(in the rows, 128 means zero)
Here are made-up nodes, facts about them, and rows of numbers that follow some of those facts. Name the node behind each unnamed row.

Some nodes and their rows:
[117 138 131 118 138 100 143 100 114 144 126 120 146 118 116 141 138 113
 128 131 137 154 128 120 139 136 137 171 136 104 106 125 106 120 141 138
 100 113 130 108 108]: gropa
[158 143 112 115 139 143 110 163 155  79 137 137 124 135 133 108 124 132
 145 120 120  93  99 133 106  84 118  96  98 118 159 119 106 126 101 153
  99 126 136 129 158]: labon
[111 136 105 122 152 111 167 122 153  93 117 135 105 109  93 137 139  85
 135 143 123 147 102 136 147 115 175 170 150 115 138 149 128  90 161 136
 117 124 121 142 160]: dosi
[135 120 115 144 140 125 134 110 143 103 116 152 110 118  81 133 108 110
 123 138 139 149 141 139 124 140 162 146 155 143 128 136 151 125 161 112
 153 132 125 145 138]: fugomi
[143 119 100 144 119 124  92 134 134  90 136 149 130 160 108 113 103 171
 132 130 132  67 107 130 118 105  99  59  91 131 146 121 148 143  89 119
 107 122 100  98 153]: sizus
[139 129 137 128 124 161 157 100 102 198 140 122 148  83 176 121 128 125
 147 118 140 141 140 122 157 115  92 162 131 141 103 102 129 107 147 126
 113 126 149 142  81]: grebemal
[151 128 154 153  92 106  35 132 116 104 135 140 137 225 160 120 110 217
 108 140 119  66 155 143  74 111  71  46  73 148 106 131 154 170  56 134
 136 150 110 135 148]: kufu
[162 110 134 128 129 209 171 107 123 161 124 135 153  54 137 131  95 111
 148 106 167 167 154 136 165 157 123 152 173 156 110  72 145 138 183  95
 164 109 146 111  66]: dravo
[ 84 115 128 122 120  97 162 144 134 111 129 105 124 123  79 131 145  89
 100 126 112 166 113 129 146 154 192 158 174 132 147 155 139 114 167 109
 151 136 123 125 132]: fodi
[102 131 131 120 140 119 158 136 129 141 128 131 131 101 102 131 135  95
 137 128 125 130 106 122 145 143 165 155 136 120 152 155 140 117 149 104
 138 132 112 122 139]: vuple
[124 129 152 142 118 134 124 128 123 153 127 119 137 148 128 139 136 126
 128 113 149 143 127 139 115 116 116 145 128 129  99 134 126 128 124 161
 113 151 152 159 125]: kleflen
[112 144 129 123 141  96 152 102 112 147 127 118 140 120  99 145 141  99
 126 130 130 166 125 123 142 128 149 177 135 103 109 124 103 119 143 148
 105 117 133 113 125]: porik
[115 127 102 135 136 112 140 124 138 106 126 151 116 119  95 125 114 115
 132 147 126 123 112 136 143 131 145 145 136 137 116 140 152 105 153 115
 120 123  99 111 143]: migam
[143 149 143 129 124 122 126 141 117 150 147 114 150 150 159 123 137 135
 138 120 125 118 122 134 117  79 108 126 107 118 120 133 108 124 108 174
  90 144 135 157 135]: zafim
[148 167 152 125 130 124 116 160 126 117 130 111 112 171 185 119 164 140
 140 132 103 114 117 125  97  75 110 103  88 105 142 152  97 126  87 188
 109 142 156 180 150]: pusteru
[152 143 130 105 139 143 123 115 128 123 122 123 111 132 185 128 145 132
 135 124 110 125 139  96 113 123 104 109  97  94 142  91  80 134  93 138
 115  93 153 113 116]: grupogu
[139 129 161 149 121 136 121 124 119 144 125 123 153 149 126 128 123 132
 125 122 136 148 151 140 114 108 121 149 137 142 102 139 129 137 130 153
 124 150 148 163 122]: liflar
[127 131 143 131 138 131 158 137 135 113 122 136 147 104  85 145 131  89
 128 133 152 181 141 147 142 146 163 163 171 129 112 132 126 134 180 142
 150 142 130 136 138]: vastes
[148 113 123 120 117 188 177 140 126 149 137 104 150  77 157 109 119 111
 115  93 149 159 135 118 163 138 114 127 169 162 129  73 120 134 165 104
 145  97 156 107  81]: goskis
[103 141 107 132 155  98 163 129 149  98 121 139 111 108  81 138 129  84
 129 152 128 153 109 144 147 132 177 169 157 114 124 171 138  92 175 141
 121 130 112 142 148]: sima

Some facts about the nodes:
badam rutu:plestuk, skatin, pelem, vuple, vovom kledrupen:a gara:d
baklam rutu:mevuk, lolu kledrupen:c gara:e
befa rutu:bogegu, manik, flevuval, bradu kledrupen:a gara:d
befer rutu:sima, gevin, drinem kledrupen:a gara:d
bivon rutu:flebro, vodun kledrupen:b gara:e
bofaban rutu:geku, gafles, bretelel, siklumos kledrupen:a gara:d
boflin rutu:drumom, klosil, pego kledrupen:a gara:d
bogegu kledrupen:b gara:f
bradu kledrupen:a gara:g
braskom kledrupen:b gara:g
brazukur kledrupen:c gara:e
bremon rutu:flomafan, klibrur, robi kledrupen:b gara:d
brenastu rutu:pevo, meskik kledrupen:a gara:e
bretelel kledrupen:c gara:e
brezer rutu:kostan kledrupen:b gara:f
briston kledrupen:a gara:d
brobom kledrupen:b gara:f
brufle rutu:lolu, drigim, fabon kledrupen:b gara:d
budom kledrupen:a gara:d
daroga rutu:pevo kledrupen:b gara:d
degre kledrupen:b gara:e
ditul rutu:nutra, brobom, siklu, tanar kledrupen:a gara:d
doron rutu:dosi, gumu, drinem, nisun kledrupen:a gara:d
dosi kledrupen:a gara:d
dravo kledrupen:a gara:e
dreplam rutu:robar, vastes, tepir kledrupen:b gara:e
drigim kledrupen:a gara:d
drinem kledrupen:a gara:e
drube rutu:grobe, vastes kledrupen:c gara:d
drubraska kledrupen:c gara:e
drumom kledrupen:c gara:d
duko rutu:fiko, dravo kledrupen:c gara:d
dustok kledrupen:b gara:d
fabik rutu:poklodra, mitro kledrupen:a gara:d
fabon kledrupen:a gara:e
faflogon kledrupen:c gara:d
fekes rutu:pleplir, paski kledrupen:a gara:e
fiko kledrupen:a gara:g
fitol rutu:stoplil, kostan kledrupen:a gara:e
flebik rutu:sidem, migam, truzi kledrupen:a gara:d
flebro kledrupen:a gara:f
flevuval kledrupen:a gara:e
flidol rutu:klosil kledrupen:b gara:d
flomafan kledrupen:a gara:e
fodi kledrupen:a gara:f
foli rutu:skestu, briston, mavi kledrupen:b gara:d
fugomi kledrupen:a gara:e
fupa rutu:fugomi, niluk, flevuval, budom kledrupen:a gara:d
fusom kledrupen:c gara:e
gafler rutu:braskom, klifupla kledrupen:a gara:g
gafles kledrupen:b gara:g
geku kledrupen:b gara:d
geskek rutu:truzi, vodun, grorede kledrupen:a gara:f
gevin kledrupen:c gara:f
girer kledrupen:b gara:d
gomus kledrupen:b gara:d
goskis kledrupen:a gara:f
grebemal kledrupen:b gara:d
grerik kledrupen:c gara:d
grifluk kledrupen:b gara:d
grimek rutu:grerik, mefetam, dravo, klosil, drubraska kledrupen:a gara:e
grizi rutu:robar, porik, klusos kledrupen:a gara:g
grobe kledrupen:a gara:d
gropa kledrupen:c gara:d
grorede kledrupen:c gara:d
grozu rutu:pustik, gudrega kledrupen:b gara:d
grupogu rutu:meskik kledrupen:c gara:d
grustok kledrupen:a gara:d
gudrega kledrupen:c gara:e
gumu kledrupen:a gara:d
kefus rutu:grebemal, dravo kledrupen:a gara:e
kevumos kledrupen:a gara:d
kimus rutu:briston, siklumos, fabon kledrupen:a gara:d
kiplem rutu:truzi kledrupen:a gara:d
kleflen kledrupen:b gara:g
klegir kledrupen:a gara:f
klibrur kledrupen:a gara:d
klifupla kledrupen:c gara:f
klosil kledrupen:b gara:d
klunor rutu:degre, skekam, koflek, notropan kledrupen:b gara:d
klusos kledrupen:b gara:d
koflek kledrupen:b gara:d
kostan kledrupen:c gara:d
kufu rutu:lafin, poklodra, bretelel, girer, staskek kledrupen:b gara:e
kuri kledrupen:b gara:d
labon rutu:gropa, ludron kledrupen:a gara:d
lafin kledrupen:a gara:d
lepa rutu:kevumos, poklodra kledrupen:c gara:d
liflar kledrupen:b gara:e
litir kledrupen:a gara:e
lolu kledrupen:c gara:e
ludron kledrupen:a gara:d
magrekis kledrupen:a gara:g
manik kledrupen:a gara:d
mavi kledrupen:c gara:g
mefetam kledrupen:a gara:e
meskik kledrupen:b gara:d
mevuk kledrupen:a gara:d
migam kledrupen:a gara:d
mitro kledrupen:a gara:d
mogra rutu:bretelel, neste kledrupen:b gara:g
mudrik rutu:dustok, vabrel kledrupen:a gara:e
mupavu rutu:sidem, bogegu, neste kledrupen:a gara:d
neste kledrupen:a gara:d
niluk kledrupen:c gara:f
nisun kledrupen:c gara:f
notor kledrupen:a gara:d
notropan kledrupen:a gara:g
nugrar kledrupen:b gara:d
nutra kledrupen:a gara:g
pabegol kledrupen:b gara:e
paski kledrupen:c gara:d
patri rutu:klosil, robi kledrupen:a gara:f
pego kledrupen:a gara:d
pelem kledrupen:c gara:f
pevo kledrupen:a gara:d
pivadras kledrupen:a gara:e
pizor rutu:grustok, mefetam kledrupen:b gara:d
planur rutu:skoske, nisun kledrupen:a gara:d
plaso kledrupen:c gara:d
pleplir kledrupen:c gara:e
plestuk kledrupen:a gara:g
plozan rutu:sima, fodi, notropan kledrupen:b gara:e
plubrunum rutu:mevuk kledrupen:b gara:d
pogu rutu:gomus, trobrasi, pabegol kledrupen:a gara:d
poklodra kledrupen:a gara:f
porik kledrupen:c gara:d
pusteru rutu:tradin, nugrar, gomus kledrupen:b gara:d
pustik kledrupen:b gara:g
ristom rutu:klosil kledrupen:b gara:d
robar kledrupen:a gara:d
robi kledrupen:a gara:f
ruflo kledrupen:b gara:f
sasum kledrupen:b gara:d
sidem kledrupen:a gara:d
siklu kledrupen:b gara:d
siklumos kledrupen:a gara:d
sima kledrupen:a gara:d
sizus rutu:litir, staskek kledrupen:a gara:d
skatin kledrupen:b gara:d
skekam kledrupen:a gara:d
skestu kledrupen:a gara:f
skoske kledrupen:b gara:d
skubrus kledrupen:a gara:g
sobrin kledrupen:a gara:d
staskek kledrupen:b gara:d
stomuk rutu:klegir, bretelel, fusom kledrupen:b gara:d
stoplil kledrupen:a gara:d
tanar kledrupen:b gara:e
tazes rutu:sasum kledrupen:c gara:d
tepir kledrupen:a gara:e
tradin kledrupen:a gara:e
trafik kledrupen:a gara:f
trakenem rutu:skubrus, trafik kledrupen:a gara:d
tredak rutu:skekam, sobrin, bretelel kledrupen:a gara:f
trobrasi kledrupen:a gara:g
trofles kledrupen:c gara:d
troma rutu:voral kledrupen:a gara:d
truzi kledrupen:b gara:d
vabrel kledrupen:a gara:e
vaflar kledrupen:a gara:d
vastes kledrupen:a gara:e
vodun kledrupen:a gara:f
voral kledrupen:b gara:d
vovom kledrupen:a gara:d
vuple kledrupen:a gara:d
zafim rutu:notor kledrupen:b gara:d
zase rutu:zasem, klegir kledrupen:a gara:g
zasem kledrupen:a gara:d
zibi rutu:faflogon kledrupen:a gara:e
zograr rutu:skekam kledrupen:a gara:d
zoka rutu:goskis, tanar, pevo, drubraska kledrupen:c gara:g
zomil rutu:fodi, kuri kledrupen:a gara:d
zoplen rutu:trofles kledrupen:c gara:d
zudrol kledrupen:a gara:f

Rows to name:
No name comes twice in this set of rows, the named rows included.
[ 82  94 119 160 126  70  97  40 100 150 108 158 136 152  95 158  95 166
  84 182 139 133 184 131 141 225 125 132 153 154  46 123 193 142 156  63
 171 107  74  59 106]  bretelel
[136 115 142 130 130 190 188  81  92 229 137 123 142  55 181 126 118 105
 152 114 140 160 150 112 179 152  97 185 153 158  92  92 149  96 179  97
 133 105 144 131  42]  klosil
[138 133 140 133 138 122 104 101 123 129 117 122 154 138 105 131 124 133
 120 121 138 168 149 122 118 132 134 145 133 116 116 109 100 153 118 144
 123 119 158 119 126]  brazukur
[ 93  94 115 120 103 107 139 130 129 125 130 115 131 123 109 120 125 126
  99 115 116 130 118 132 137 159 151 119 152 150 137 134 155 136 139  85
 151 133 109 110 121]  skestu
[156 157 168 140 121 133  97 161 140 108 132 112 145 178 141 124 138 134
 124 109 128 143 147 132  85  69 124 130 109 118 135 138  81 147  94 194
 107 163 174 189 152]  dreplam
[132 114 132 135 105 142 172 127 113 173 135 102 141 109 164 111 129 126
 110 108 129 155 137 125 154 118 112 160 151 162  99 117 119 115 154 133
 118 131 156 147  82]  brobom
[148 119 149 140 126 191 163  92 114 182 118 129 110  93 184 125 119 123
 122 124 131 154 181 118 143 155 110 163 146 161  85 113 133 115 165 108
 167 117 160 165  71]  tanar
[158 132 146 155 118 127  91 140 154 102 124 136 111 178 130 117 114 150
 126 115 116 122 145 131  88  82 113 114 110 128 133 142 110 132 102 166
  99 149 156 197 144]  bivon
[131 120 125 125 117 120 147 166 128 100 133 106 147 125 126 113 131 118
 106 111 134 132 113 135 145 115 142 104 149 145 133 110 110 141 138 141
 122 129 135 115 133]  zudrol
[121 144 118 118 128 105 104 147 129  89 122 133 129 163 141 130 143 147
 129 145 125  88 115 135 114 121 124  73 103 124 129 144 143 147 103 143
 145 132  87  92 170]  zograr
[144 158 134 116 140 105 120 136 127 105 128 113 136 149 129 120 144 126
 136 115 120 133 119 114 106  83 129 120  96  88 148 111  61 140  92 185
  82 118 160 126 146]  drube

Now the same nodes, written a new way:
Some rows with their names:
[128 129 118 154 116 124 143  89 128 143 148  84 114 124 135 124 115 124
 142 112 125 129 114 133 162 124 125 153 139 162 133 115 114 134]: zase
[141 115 138 102 125 114 119 138 106 168 126 113 140 129 122 135 120 123
 115 105 134 141 135 112 131 113 134 103 126  87 147 110 131 124]: plubrunum
[123 148 122 126 135 129 116 145 138 120 133  91 111 113 155 124 128 136
 128 156 124 116 144 132 139 146 122 134 122 120 109 118 131 122]: migam
[132 131 128 140 109 143 137 139 131 138 125 110 132 130 146 132 122 117
 145 143 117 128 127 136 121 136 132 122 140 161 110 140 131 130]: pivadras
[119 118 130 154 131 117 144 140 141 102 123 176 133 116 147 115 134 144
 143 159 131 123 100 120 124 136 123 163 120 171  98 137 120 132]: goskis
[133 130 127 133 108 133 142 144 137 154 132  75 138 137 144 137 116 117
 141 125 113 133 123 130 128 134 129 123 144 171 118 131 130 139]: fitol
[119 147 118 121 128 106 122 152 142 148 149  30 119 125 146 133 119 135
 115 136 118 128 144 127 166 141 117 146 131 133 121 106 131 140]: befa
[114 132 117 142 130 134 105 136  99 125 140 130 106 114 119 113 125 124
 132 160 136 125 124 140 135 144 131 143 132 132 123 115 120 116]: lafin
[131 146 118 112 146 130 124 125 151  87 123 114 117 144 122 131 142 149
 121 104 118 120 150 138 121 109 121 122 120  95 133 128 137 128]: grorede
[141 112 161 117 140 116 114 128 106 121 108 248 127 118 122 129 154 135
 109 186 145 123 127 112 115 112 127 142 115 100 106 134 130 109]: klosil
[101 134 114 137 128 126 117 130 119 133 152  98 122 121 101 121 122 113
 117 137 138 129 129 137 146 157 128 145 134 140 144 119 123 132]: zograr
[ 96 133 103 173 118 123 127 110 123 144 152  85 132 118 114 115 108 143
 127 106 127 137 103 141 146 148 115 153 135 147 135 129 119 134]: tredak
[142 134 123 132 127 150 139 116 141  93 111 141 133 153 116 135 139 137
 140  98 111 129 130 146  96 101 126 111 137 128 129 153 138 130]: pleplir
[147 126 149 121 111 147 123 108 121 158 105 156 145 128 152 139 124 130
 128 114 121 133 135 125 100 113 131  93 132 105 120 149 140 112]: pabegol
[140 110 153 114 133  95 125 134 111 156 128 175 140 136 105 140 140 131
 100 152 138 137 130 105 141 108 124 148 123 112 121 122 130 129]: ristom
[133 125 144 106 134 128 112 124 115 144 117 161 134 122 132 132 131 127
 112 126 136 131 139 118 118 122 130 105 117  82 135 125 133 116]: sasum
[138 125 124 112 145 111 141 142 140  99 133 124 131 161  95 135 146 134
 116 103 127 132 132 128 128  99 125 144 127 127 141 122 129 145]: grupogu
[101 138 108 148 141 153 144  79 163  62 125 167 146 139  88 121 137 146
 125  64 129 126 119 145 103 140 119 127 117 111 165 165 130 136]: gevin
[133 147 129 143 116 147 125 134 142 131 121 108 122 121 169 131 124 138
 141 149 110 119 131 139 124 139 123 125 136 146  95 143 135 120]: fugomi
[125 144 119 121 131 113 124 153 144 134 142  51 119 123 146 131 122 135
 122 138 122 124 144 127 156 142 120 138 127 130 118 111 131 135]: kiplem

Name these rows:
No name comes twice in this set of rows, the named rows included.
[127 122 118 121 131 134 119 157 105 122 127 124 112 118 136 114 124 116
 146 153 136 124 120 134 117 136 142 122 125 130 127 108 119 119]  briston
[133 143 145 112 135 135 101 110 123 142 113 150 122 108 157 132 131 150
 106 144 126 122 151 122 125 126 117 106 113  62 116 132 138 104]  truzi
[134 118 124 116 144  98 142 149 137  95 134 130 133 165  84 137 148 138
 113 118 124 133 131 125 136  95 122 159 130 139 138 119 130 151]  duko
[139 135 136 157 112 123 119  55 108 174 143 113 122 116 126 133 112 146
 113  94 124 140 126 131 161 101 112 135 135  92 137 126 123 112]  mogra
[136 121 130 118 148 116 136 138 134  80 123 175 124 152  95 130 156 140
 121 137 129 124 130 128 118  98 125 149 123 126 130 130 131 135]  drumom
[115 126 119 147 127 133 141 135 147 109 122 129 132 111 154 115 119 140
 146 120 127 124 108 128 123 146 127 129 123 147 117 136 122 131]  trafik
[120 127 124 118 133 123 127 161 129 125 134 106 122 125 133 125 127 114
 131 144 131 125 131 125 134 145 134 131 126 145 129 114 126 133]  vaflar
[133 137 114 156 122 155 118  96 119 101 122 151 122 146 105 128 135 147
 136 112 113 133 126 159 102 100 121 124 141 115 126 149 134 118]  fusom
[108 128 131 125 126 123 111 101 109 168 148 122 144 129  81 138 121 118
  91 102 142 141 139 123 144 140 123 124 128  86 167 127 132 130]  klunor
[116 132 138 141 108 145 123  75 125 180 134 138 159 133  97 146 118 113
 102  94 128 143 137 130 122 140 122 110 141 105 155 158 139 128]  plozan
[103 132 116 124 129 127 130 133 138 136 149  92 135 131 100 129 124 102
 118 119 139 127 135 129 148 162 131 135 131 147 152 122 126 145]  zomil
[137 114 138 145 112 102 149 154 127 156 137 123 141 143 125 141 134 125
 131 165 119 135 115 121 144 118 123 176 148 201  92 132 128 149]  grimek
[137 128 120  97 146 131 136 146 147  83 118 118 127 152 110 129 140 131
 134  88 123 127 139 131 105 107 135 112 121 112 152 124 132 134]  porik
[116 148 115 130 128 109 114 148 133 147 151  41 114 123 141 130 118 135
 115 135 120 128 142 132 168 139 116 146 133 126 117 107 129 134]  mupavu

